Below is a small trained network, with its code and all its weights. Each question gives an input and a target symbol and asks what happens when units are switched off, that is, made to give their printed mean instead of their output.

import numpy as np


def w(rows, s, z=0):
    codes = np.array(rows[::2]) - 128.0
    scale = np.full(codes.shape[1], s)
    scale[-1] = z or s
    return codes * scale


def f(y):
    return np.maximum(y, 0)


def softmax(a):
    e = np.exp(a - a.max(-1, keepdims=True))
    return e / e.sum(-1, keepdims=True)


def log_softmax(a):
    a = a - a.max(-1, keepdims=True)
    return a - np.log(np.exp(a).sum(-1, keepdims=True))


def net(x, mask):
    ids = ['ΔΞΠΣβγεθμτψω'.index(c) for c in x.split()]
    T = len(ids)
    res = E[ids] + P[:T]
    u = 0
    for l in range(2):
        q, k, v = (res @ M[l].T for M in (Q, K, V))
        z = softmax(np.where(np.tri(T) > 0, q @ k.T / 2**0.5, -1e9)) @ v
        res = res + np.where(mask[u], z, O[l][:, -1]) @ O[l][:, :-1]
        u += 1
        y = f(res @ A[l][:, :-1].T + A[l][:, -1])
        res = res + np.where(mask[u : u + 4], y, B[l][:, -1]) @ B[l][:, :-1]
        u += 4
    return log_softmax(res[-1] @ U[:, :-1].T + U[:, -1])


Q, K, V, O, A, B = {}, {}, {}, {}, {}, {}
E = w([
[171,132,117,38,156,206],'Δ',
[66,158,205,175,135,186],'Ξ',
[90,89,184,227,156,68],'Π',
[120,81,192,63,162,147],'Σ',
[46,141,143,216,52,125],'β',
[136,56,80,149,228,148],'γ',
[145,121,166,83,22,90],'ε',
[159,2,207,212,92,238],'θ',
[175,51,149,99,140,47],'μ',
[92,136,93,147,133,229],'τ',
[167,169,174,163,141,127],'ψ',
[114,195,203,74,130,250],'ω',
],0.017)
P = w([
[50,203,3,106,135,97],'0',
[84,150,78,146,131,183],'1',
[111,146,78,154,124,191],'2',
[141,133,73,160,100,177],'3',
[153,142,78,153,108,198],'4',
[153,155,75,169,93,177],'5',
],0.0066)
Q[0] = w([
[172,204,152,102,172,70],'L0H0',
[22,254,98,250,48,122],'L0H0',
],0.0052)
K[0] = w([
[2,62,138,132,96,153],'L0H0',
[30,122,196,70,184,122],'L0H0',
],0.0084)
V[0] = w([
[22,210,77,70,182,45],'L0H0',
[33,139,193,114,2,120],'L0H0',
],0.0042)
O[0] = w([
[254,162,243,125,228,185,2],'L0H0',
[142,170,151,156,32,148,155],'L0H0',
],0.0088,0.00083)
A[0] = w([
[88,77,142,84,114,111,94],'L0N0',
[242,131,144,204,222,228,2],'L0N1',
[163,206,168,9,130,145,65],'L0N2',
[173,190,3,167,39,35,89],'L0N3',
],0.0066,0.0055)
B[0] = w([
[254,204,75,185,184,139,206],'L0N0',
[170,242,3,125,116,107,247],'L0N1',
[91,70,190,85,80,177,252],'L0N2',
[123,91,102,172,189,205,226],'L0N3',
],0.0093,0.0019)
Q[1] = w([
[65,67,73,161,135,254],'L1H0',
[46,176,160,47,142,11],'L1H0',
],0.0097)
K[1] = w([
[232,139,87,228,114,255],'L1H0',
[98,250,119,67,154,7],'L1H0',
],0.007)
V[1] = w([
[1,107,67,109,122,108],'L1H0',
[112,196,160,130,165,124],'L1H0',
],0.009)
O[1] = w([
[9,79,139,120,179,134,70],'L1H0',
[151,117,97,213,67,178,4],'L1H0',
],0.013,0.0017)
A[1] = w([
[86,173,223,166,73,182,2],'L1N0',
[173,119,255,171,184,178,163],'L1N1',
[226,127,129,108,168,181,111],'L1N2',
[159,74,187,158,65,131,96],'L1N3',
],0.0096,0.0043)
B[1] = w([
[174,43,147,184,114,137,186],'L1N0',
[118,112,7,81,81,70,250],'L1N1',
[163,146,182,119,195,121,255],'L1N2',
[73,154,155,99,114,106,188],'L1N3',
],0.014,0.0063)
U = w([
[147,114,214,103,192,229,71],'Δ',
[130,88,83,169,113,155,70],'Ξ',
[77,155,66,170,100,32,69],'Π',
[124,137,27,31,98,116,152],'Σ',
[106,80,195,208,154,146,163],'β',
[154,74,69,164,228,157,44],'γ',
[84,183,251,114,55,126,252],'ε',
[42,118,210,135,180,119,154],'θ',
[183,36,254,173,202,38,109],'μ',
[66,192,60,125,112,252,124],'τ',
[153,211,170,186,154,120,245],'ψ',
[170,43,154,123,132,222,20],'ω',
],0.006,0.0042)

Each question gives the input, a string of symbols that net reads in full, and the target symbol t.
The units are the heads (2 rows each of Q, K, V and O) and the neurons (one row each of A and B). Each row of codes is followed by its name. A weight is (code - 128) times the scale printed after its matrix; where a second scale follows, it is the last column's (O, A, B and U).
mask holds one flag per unit, layer by layer, with each layer's heads first. A switched-off unit (its flag False) gives its mean, the last column of its rows in O or B, instead of its output. The means were averaged over made-up inputs and are rounded, as every weight is.
A unit's drop is (log p(t) with every unit on - log p(t) with that unit switched off) / (log p(t) with every unit on - log p(t) with every unit switched off).
The circuit of an input: a set's keep is (log p(t) with only the set's units on - log p(t) with every unit switched off) / (log p(t) with every unit on - log p(t) with every unit switched off). Starting from all 10 units, units are removed one at a time, each time the one whose removal leaves the highest keep (on an exact tie, the one counted first), for as long as the keep stays at least 0.8.
units of the circuit, in order: the units of the circuit, biggest drop first
top k neurons: the k neurons with the biggest drops, biggest first
top k neurons in layer l: the k neurons of layer l with the biggest drops, biggest first
drop when u is switched off: that unit's drop, to one decimal
input θ μ Σ, target θ: units of the circuit, in order : (L0H0; L1H0)
input β μ Σ Σ Δ, target Δ: units of the circuit, in order : (L1N1; L1N2)
input ψ ψ ψ ψ β, target β: top 2 neurons in layer 0 : (L0N3; L0N1)
input ψ Σ Σ θ, target ψ: units of the circuit, in order : (L0N1; L1H0; L1N2; L0H0)
input γ ψ τ β, target β: top 3 neurons : (L1N1; L1N0; L0N1)
input ψ ψ Σ θ, target ψ: units of the circuit, in order : (L0N1; L1H0; L1N2)
input Σ Π Ξ ω, target ω: units of the circuit, in order : (L1N0; L0N2)
input θ β Σ Σ μ, target θ: top 2 neurons : (L0N3; L1N1)
input θ ε ε, target θ: units of the circuit, in order : (L1H0; L0H0; L0N3)
input θ Σ γ, target θ: units of the circuit, in order : (L1H0; L0H0)
input θ ψ ω Δ, target θ: top neuron : (L1N1)
input ψ Σ Σ, target Σ: top 2 neurons : (L1N1; L0N1)
input Σ Σ ε Π, target Π: top 3 neurons in layer 1 : (L1N1; L1N2; L1N3)
input Σ ψ ψ τ θ Ξ, target Σ: top 2 neurons : (L1N1; L1N2)
input γ Σ Σ, target Σ: top 2 neurons : (L1N1; L1N0)
input ψ τ ω Δ, target Δ: top 3 neurons : (L1N1; L1N2; L0N2)
input γ τ ε ψ Π, target Π: top neuron in layer 1 : (L1N1)
input Δ ε ω, target ω: drop when L0N0 is switched off : 0.0
input Σ Σ θ ε ψ Ξ, target Σ: drop when L1N2 is switched off : 0.2
input Σ Σ θ, target Σ: drop when L0H0 is switched off : 0.4
input Σ Σ Σ θ, target Σ: drop when L1H0 is switched off : 0.4
